Below are the code and all the weights of a small trained network. Each question names an input and a class and asks about switching units off, where a switched-off unit gives its printed mean instead of its output.

import numpy as np


def w(rows, s, z=0):
    codes = np.array(rows[::2]) - 128.0
    scale = np.full(codes.shape[1], s)
    scale[-1] = z or s
    return codes * scale


def f(y):
    return y / 2 * (1 + np.tanh(0.7978845608 * (y + 0.044715 * y**3)))


def log_softmax(a):
    a = a - a.max(-1, keepdims=True)
    return a - np.log(np.exp(a).sum(-1, keepdims=True))


def net(x, mask):
    res = np.array(x, float).reshape(1, 3) / 4 @ E
    y = f(res @ A[0][:, :-1].T + A[0][:, -1])
    res = res + np.where(mask, y, B[0][:, -1]) @ B[0][:, :-1]
    return log_softmax(res[-1] @ U[:, :-1].T + U[:, -1])


A, B = {}, {}
E = w([
[249,112,102],'x0',
[99,81,42],'x1',
[112,234,74],'x2',
],0.011)
A[0] = w([
[83,131,146,186],'neuron 0',
[148,103,161,66],'neuron 1',
[92,140,162,65],'neuron 2',
[150,167,193,16],'neuron 3',
[165,205,79,195],'neuron 4',
[126,171,107,202],'neuron 5',
[108,100,76,14],'neuron 6',
[105,170,104,196],'neuron 7',
[159,132,123,28],'neuron 8',
[125,175,125,44],'neuron 9',
[124,168,96,142],'neuron 10',
[153,166,254,56],'neuron 11',
[131,84,148,195],'neuron 12',
[127,157,107,199],'neuron 13',
[179,150,116,72],'neuron 14',
[128,159,110,99],'neuron 15',
[124,122,115,134],'neuron 16',
[113,70,154,215],'neuron 17',
[91,133,133,122],'neuron 18',
[119,109,93,58],'neuron 19',
[136,82,167,186],'neuron 20',
[99,62,92,4],'neuron 21',
[56,118,126,59],'neuron 22',
[67,136,169,107],'neuron 23',
[216,121,143,85],'neuron 24',
[171,131,129,70],'neuron 25',
[144,160,180,25],'neuron 26',
[167,142,142,45],'neuron 27',
[134,109,84,17],'neuron 28',
[176,135,124,65],'neuron 29',
[128,141,188,64],'neuron 30',
[70,165,181,23],'neuron 31',
[120,185,105,160],'neuron 32',
[129,147,161,15],'neuron 33',
[175,138,103,94],'neuron 34',
[107,109,93,44],'neuron 35',
[104,87,65,19],'neuron 36',
],0.019,0.0028)
B[0] = w([
[211,70,106,200],'neuron 0',
[91,130,139,170],'neuron 1',
[139,96,80,176],'neuron 2',
[37,223,98,187],'neuron 3',
[88,66,160,254],'neuron 4',
[97,67,159,197],'neuron 5',
[33,193,78,176],'neuron 6',
[120,50,161,211],'neuron 7',
[143,92,76,145],'neuron 8',
[86,92,127,169],'neuron 9',
[81,88,206,194],'neuron 10',
[57,138,111,251],'neuron 11',
[59,66,190,194],'neuron 12',
[110,35,168,177],'neuron 13',
[148,71,95,180],'neuron 14',
[90,82,192,162],'neuron 15',
[127,173,147,135],'neuron 16',
[78,27,214,218],'neuron 17',
[161,65,87,175],'neuron 18',
[61,159,93,153],'neuron 19',
[91,70,156,210],'neuron 20',
[65,119,115,197],'neuron 21',
[214,102,63,221],'neuron 22',
[218,87,63,222],'neuron 23',
[146,75,78,237],'neuron 24',
[131,98,91,167],'neuron 25',
[1,222,69,170],'neuron 26',
[138,138,85,157],'neuron 27',
[103,173,90,155],'neuron 28',
[165,106,91,174],'neuron 29',
[88,136,82,172],'neuron 30',
[165,94,80,222],'neuron 31',
[75,88,172,214],'neuron 32',
[69,189,71,142],'neuron 33',
[136,64,65,183],'neuron 34',
[98,189,110,159],'neuron 35',
[32,231,95,197],'neuron 36',
],0.0079,0.01)
U = w([
[70,68,253,93],'0',
[30,227,75,140],'1',
[181,93,68,144],'2',
[129,114,210,250],'3',
[179,217,191,87],'4',
[179,230,166,90],'5',
[196,199,194,94],'6',
[145,213,179,84],'7',
],0.011,0.012)

Each question gives the input, the list of numbers given to net, and the class t.
The units are the neurons (one row each of A and B). Each row of codes is followed by its name. A weight is (code - 128) times the scale printed after its matrix; where a second scale follows, it is the last column's (A, B and U).
mask holds one flag per neuron, in row order. A switched-off neuron (its flag False) gives its mean, the last column of its row in B, instead of its output. The means were averaged over made-up inputs and are rounded, as every weight is.
A unit's drop is (log p(t) with every unit on - log p(t) with that unit switched off) / (log p(t) with every unit on - log p(t) with every unit switched off).
The circuit of an input: a set's keep is (log p(t) with only the set's units on - log p(t) with every unit switched off) / (log p(t) with every unit on - log p(t) with every unit switched off). Starting from the 12 units with the biggest drops (on a tie, the unit counted first), units are removed one at a time, each time the one whose removal leaves the highest keep (on an exact tie, the one counted first), for as long as the keep stays at least 0.8.
units of the circuit, in order: the units of the circuit, biggest drop first
unit that matters most: the unit with the biggest drop
k most important neurons: the k neurons with the biggest drops, biggest first
drop when u is switched off: that unit's drop, to one decimal
input [5,-4,5], class 0: units of the circuit, in order -> [neuron 4]
input [-8,0,-6], class 2: units of the circuit, in order -> [neuron 23; neuron 22]
input [2,5,4], class 1: 3 most important neurons -> [neuron 17; neuron 36; neuron 6]
input [7,-8,4], class 1: 2 most important neurons -> [neuron 3; neuron 26]
input [-8,-5,6], class 2: 2 most important neurons -> [neuron 23; neuron 31]
input [-4,2,3], class 2: 2 most important neurons -> [neuron 17; neuron 22]
input [-7,5,-5], class 2: 2 most important neurons -> [neuron 22; neuron 23]
input [-5,6,6], class 0: 2 most important neurons -> [neuron 7; neuron 10]
input [-8,7,7], class 2: 3 most important neurons -> [neuron 22; neuron 23; neuron 0]
input [2,0,-1], class 3: 2 most important neurons -> [neuron 23; neuron 22]
input [-7,-2,8], class 0: 2 most important neurons -> [neuron 32; neuron 10]
input [-5,3,-4], class 2: drop when neuron 10 is switched off -> 0.2
input [0,-1,1], class 3: drop when neuron 17 is switched off -> 0.2
input [-7,-5,2], class 2: unit that matters most -> neuron 23
input [2,0,-2], class 3: drop when neuron 34 is switched off -> 0.0
